Below are the code and all the weights of a small trained network. Each question names an input and a class and asks about switching units off, where a switched-off unit gives its printed mean instead of its output.

import numpy as np


def w(rows, s, z=0):
    codes = np.array(rows[::2]) - 128.0
    scale = np.full(codes.shape[1], s)
    scale[-1] = z or s
    return codes * scale


def norm(h):
    return h / np.sqrt((h * h).mean(-1, keepdims=True) + 1e-5)


def f(y):
    return y / 2 * (1 + np.tanh(0.7978845608 * (y + 0.044715 * y**3)))


def log_softmax(a):
    a = a - a.max(-1, keepdims=True)
    return a - np.log(np.exp(a).sum(-1, keepdims=True))


def net(x, mask):
    res = np.array(x, float).reshape(1, 8) / 4 @ E
    u = 0
    for l in range(4):
        y = f(norm(res) @ A[l][:, :-1].T + A[l][:, -1])
        res = res + np.where(mask[u : u + 5], y, B[l][:, -1]) @ B[l][:, :-1]
        u += 5
    return log_softmax(norm(res)[-1] @ U[:, :-1].T + U[:, -1])


A, B = {}, {}
E = w([
[128,128,131,127,128,125],'x0',
[158,227,79,166,156,44],'x1',
[128,129,128,129,130,130],'x2',
[50,224,137,2,109,115],'x3',
[132,128,130,127,129,129],'x4',
[144,80,61,50,208,101],'x5',
[133,128,131,127,127,129],'x6',
[131,128,131,126,129,128],'x7',
],0.0068)
A[0] = w([
[104,225,182,147,2,190,112],'L0N0',
[79,109,163,78,80,157,5],'L0N1',
[123,152,193,249,60,152,152],'L0N2',
[182,106,115,213,150,70,54],'L0N3',
[152,17,141,171,138,193,109],'L0N4',
],0.0092,0.0028)
B[0] = w([
[80,114,152,183,195,105,242],'L0N0',
[165,119,162,104,126,225,158],'L0N1',
[148,162,117,94,41,171,254],'L0N2',
[112,131,73,136,161,189,192],'L0N3',
[116,111,160,138,124,2,243],'L0N4',
],0.014,0.0073)
A[1] = w([
[64,62,164,73,143,239,95],'L1N0',
[131,28,146,51,114,109,50],'L1N1',
[181,162,103,97,79,180,1],'L1N2',
[94,68,201,128,57,132,128],'L1N3',
[148,163,123,3,88,156,113],'L1N4',
],0.015,0.0017)
B[1] = w([
[100,118,253,59,112,166,246],'L1N0',
[116,77,138,212,100,118,228],'L1N1',
[79,125,87,168,104,134,166],'L1N2',
[184,191,98,48,168,142,254],'L1N3',
[170,105,97,174,58,59,207],'L1N4',
],0.017,0.0072)
A[2] = w([
[127,146,81,185,135,178,55],'L2N0',
[88,96,130,146,10,225,92],'L2N1',
[149,37,87,85,204,195,2],'L2N2',
[73,196,192,117,95,92,149],'L2N3',
[143,149,114,12,45,99,195],'L2N4',
],0.012,0.00089)
B[2] = w([
[57,77,80,90,87,166,179],'L2N0',
[39,4,100,22,81,173,234],'L2N1',
[124,85,122,76,250,101,146],'L2N2',
[85,158,55,94,165,23,240],'L2N3',
[255,164,101,189,145,105,254],'L2N4',
],0.0098,0.0059)
A[3] = w([
[140,48,180,176,95,107,26],'L3N0',
[155,116,84,48,86,132,145],'L3N1',
[171,47,93,141,175,99,119],'L3N2',
[251,191,92,157,96,153,4],'L3N3',
[166,122,96,166,37,137,133],'L3N4',
],0.019,0.0027)
B[3] = w([
[102,34,146,204,158,30,246],'L3N0',
[162,116,112,209,80,127,213],'L3N1',
[180,191,85,95,187,253,250],'L3N2',
[211,198,109,199,56,78,254],'L3N3',
[93,181,176,48,91,179,236],'L3N4',
],0.016,0.0086)
U = w([
[216,211,107,178,75,99,253],'0',
[101,165,230,23,166,183,133],'1',
[54,125,71,120,50,224,117],'2',
[38,217,98,144,203,45,68],'3',
[156,47,117,214,249,107,79],'4',
[123,37,202,150,59,75,56],'5',
[153,162,53,97,234,245,70],'6',
],0.013,0.0025)

Each question gives the input, the list of numbers given to net, and the class t.
The units are the neurons (one row each of A and B). Each row of codes is followed by its name. A weight is (code - 128) times the scale printed after its matrix; where a second scale follows, it is the last column's (A, B and U).
mask holds one flag per neuron, layer by layer. A switched-off neuron (its flag False) gives its mean, the last column of its row in B, instead of its output. The means were averaged over made-up inputs and are rounded, as every weight is.
A unit's drop is (log p(t) with every unit on - log p(t) with that unit switched off) / (log p(t) with every unit on - log p(t) with every unit switched off).
The circuit of an input: a set's keep is (log p(t) with only the set's units on - log p(t) with every unit switched off) / (log p(t) with every unit on - log p(t) with every unit switched off). Starting from the 12 units with the biggest drops (on a tie, the unit counted first), units are removed one at a time, each time the one whose removal leaves the highest keep (on an exact tie, the one counted first), for as long as the keep stays at least 0.8.
circuit, biggest first: the units of the circuit, biggest drop first
unit that matters most: the unit with the biggest drop
k most important neurons: the k neurons with the biggest drops, biggest first
k most important neurons of layer l: the k neurons of layer l with the biggest drops, biggest first
drop of u: that unit's drop, to one decimal
input [2,0,2,4,-5,-3,6,1], class 1: circuit, biggest first	(L0N4, L1N0)
input [4,1,-7,-7,5,-8,-8,4], class 2: circuit, biggest first	(L0N2, L2N1)
input [2,1,-3,-6,6,5,2,-1], class 6: circuit, biggest first	(L3N2)
input [3,8,6,7,0,0,-3,1], class 3: 2 most important neurons	(L0N2, L1N3)
input [2,2,8,8,-3,0,-7,4], class 3: 3 most important neurons	(L0N2, L1N3, L0N0)
input [6,-4,-2,-7,-4,4,-3,-1], class 4: 2 most important neurons	(L3N0, L3N2)
input [-7,-1,-4,-4,6,7,7,8], class 4: 2 most important neurons	(L3N0, L1N3)
input [6,-7,-5,5,3,4,-2,-3], class 5: 2 most important neurons of layer 1	(L1N4, L1N0)
input [-1,-2,-8,6,-4,0,4,-6], class 1: 2 most important neurons of layer 0	(L0N2, L0N0)
input [-6,-6,0,-1,-2,5,8,-1], class 4: 3 most important neurons	(L0N2, L1N1, L3N0)
input [-6,-8,7,4,3,4,-7,4], class 5: 2 most important neurons	(L1N4, L0N0)
input [-5,2,-5,-7,-4,-7,-8,2], class 2: 2 most important neurons of layer 0	(L0N3, L0N2)
input [5,-6,-4,3,-2,5,-1,0], class 5: 2 most important neurons	(L0N0, L1N4)
input [-4,-2,-8,6,-4,-5,2,-3], class 1: unit that matters most	L0N0
input [8,-4,-4,1,-7,0,-7,-7], class 1: 2 most important neurons	(L0N2, L0N1)
input [3,4,-1,6,0,0,8,-5], class 3: 2 most important neurons	(L0N2, L1N3)
input [-4,-4,-6,-6,8,3,-1,5], class 4: 2 most important neurons	(L3N0, L3N2)
input [-1,1,-5,-2,2,-5,-7,2], class 2: 2 most important neurons	(L0N2, L0N4)
input [-3,-4,2,-1,-4,6,3,3], class 4: 3 most important neurons	(L1N1, L3N0, L0N2)
input [5,-1,7,4,-5,-8,-3,7], class 1: 2 most important neurons	(L0N0, L0N4)
input [0,5,-5,-1,-4,-7,-3,-2], class 2: unit that matters most	L0N4
input [7,-1,3,7,3,-5,-5,-8], class 1: drop of L0N4	0.4
input [6,-7,3,7,4,6,0,8], class 5: drop of L1N4	0.2
input [8,2,4,3,4,0,-3,2], class 3: drop of L0N2	1.0
